[[148 120 114 117]
 [150 119 126 113]
 [116 131 134 137]
 [103 139 133 141]]
:
[[148 120]
 [150 119]]

[[149 109 115 104 124]
 [107 150 142 151 122]
 [108 148 144 150 124]
 [111 140 142 144 126]]
:
[[149 109]
 [107 150]]

[[137 143]
 [129 108]
 [149 103]]
:
[[137 143]
 [129 108]]

[[127 127]
 [135 129]
 [112 102]
 [127 132]
 [115 103]]
:
[[127 127]
 [135 129]]

[[101 110 133 127 126]
 [143 126 140 144 111]]
:
[[101 110]
 [143 126]]

[[127 129 114 128 125]
 [133 119 136 143 129]
 [136 130 140 122 121]
 [127 130 102 129 120]]
:
[[127 129]
 [133 119]]

[[101 127 139]
 [103 138 118]
 [134 119 134]]
:
[[101 127]
 [103 138]]
---
[[144 111 107]
 [107 139 146]
 [104 141 148]
 [122 119 123]
 [109 140 146]
 [133 118 114]
 [141 114 109]]
:
[[141 114 109]
 [133 118 114]
 [109 140 146]
 [122 119 123]
 [104 141 148]
 [107 139 146]
 [144 111 107]]

[[107 116 135 111 112 149 135 125 116]
 [131 146 135 136 135 114 125 123 138]
 [123 153 143 138 121 115 132 118 127]
 [126 140 135 131 127 123 130 123 128]
 [114 119 132 117 117 142 132 127 120]]
:
[[114 119 132 117 117 142 132 127 120]
 [126 140 135 131 127 123 130 123 128]
 [123 153 143 138 121 115 132 118 127]
 [131 146 135 136 135 114 125 123 138]
 [107 116 135 111 112 149 135 125 116]]

[[114 141 133 140 116 117 143 136 116 129]
 [118 144 148 143 113 116 143 120 119 115]
 [135 157 144 152 116 102 145 144 117 103]]
:
[[135 157 144 152 116 102 145 144 117 103]
 [118 144 148 143 113 116 143 120 119 115]
 [114 141 133 140 116 117 143 136 116 129]]

[[144 109]
 [146 108]
 [117 114]
 [145 148]
 [148 111]
 [147 147]
 [147 107]
 [147 145]
 [115 142]
 [110 114]
 [107 146]
 [110 107]]
:
[[110 107]
 [107 146]
 [110 114]
 [115 142]
 [147 145]
 [147 107]
 [147 147]
 [148 111]
 [145 148]
 [117 114]
 [146 108]
 [144 109]]

[[141 103]
 [123 108]
 [156 124]
 [136 138]
 [125 120]
 [120 115]
 [127 123]
 [156 146]
 [140 102]
 [121 123]
 [144 152]]
:
[[144 152]
 [121 123]
 [140 102]
 [156 146]
 [127 123]
 [120 115]
 [125 120]
 [136 138]
 [156 124]
 [123 108]
 [141 103]]

[[137 120 128]
 [147 111 128]
 [154 105 129]
 [140 117 128]
 [132 124 128]
 [145 113 128]
 [143 115 128]
 [145 112 128]
 [146 112 128]
 [142 116 128]]
:
[[142 116 128]
 [146 112 128]
 [145 112 128]
 [143 115 128]
 [145 113 128]
 [132 124 128]
 [140 117 128]
 [154 105 129]
 [147 111 128]
 [137 120 128]]

[[110 117]
 [132 142]
 [144 100]
 [101 133]
 [144 127]
 [137 131]
 [150 139]
 [157 124]
 [145 151]]
:
[[145 151]
 [157 124]
 [150 139]
 [137 131]
 [144 127]
 [101 133]
 [144 100]
 [132 142]
 [110 117]]
---
[[129 121 125 138 122 113 141]
 [120 148 127 132 129 130 117]
 [130 137 147 130 126 129 132]
 [126 126 119 136 127 115 133]
 [130 127  99 137 130 129 131]
 [107 145 136 133 124 128 123]
 [140 122 124 133 128 128 137]
 [135 112 126 137 116 126 151]
 [140 126 115 133 130 130 133]
 [130 143 127 128 135 134 120]
 [136 138 142 128 127 142 131]]
:
[[129 121 125 138 122 113 141]
 [130 137 147 130 126 129 132]
 [130 127  99 137 130 129 131]
 [140 122 124 133 128 128 137]
 [140 126 115 133 130 130 133]
 [136 138 142 128 127 142 131]]

[[141 119 120 128 133 145]
 [132 124 133 128 125 130]
 [124 134 112 125 133 134]
 [149 113 116 128 138 157]
 [132 114 119 132 115 132]
 [119 125 139 131 109 110]
 [126 124 122 127 118 130]]
:
[[141 119 120 128 133 145]
 [124 134 112 125 133 134]
 [132 114 119 132 115 132]
 [126 124 122 127 118 130]]

[[131 112 141 132 119 129 118 126 133 139 102 136 143 127]
 [129 121 118 138 111 128 128 112 124 115 100 145 111 124]]
:
[[131 112 141 132 119 129 118 126 133 139 102 136 143 127]]

[[126 113 129]
 [124 107 128]
 [125 118 128]]
:
[[126 113 129]
 [125 118 128]]

[[143 104 109 110]
 [118 127 128 128]
 [150 109 111 114]
 [111 133 125 144]
 [122 143 139 131]
 [144 118 114 115]
 [135 124 127 131]
 [115 126 136 125]
 [125 128 134 134]]
:
[[143 104 109 110]
 [150 109 111 114]
 [122 143 139 131]
 [135 124 127 131]
 [125 128 134 134]]

[[129 121 116 132 123]
 [129 125 123 130 126]
 [127 137 142 125 134]
 [126 142 148 122 138]
 [130 117 111 133 121]
 [129 122 118 132 124]
 [131 115 108 134 119]
 [129 123 119 131 125]
 [126 142 149 122 138]
 [128 134 137 127 131]
 [131 114 106 134 118]]
:
[[129 121 116 132 123]
 [127 137 142 125 134]
 [130 117 111 133 121]
 [131 115 108 134 119]
 [126 142 149 122 138]
 [131 114 106 134 118]]

[[143 111 125 130 130 139 150 127 140]
 [129 131 125 128 123 130 124 129 142]
 [137 131 119 126 129 126 135 142 139]]
:
[[143 111 125 130 130 139 150 127 140]
 [137 131 119 126 129 126 135 142 139]]
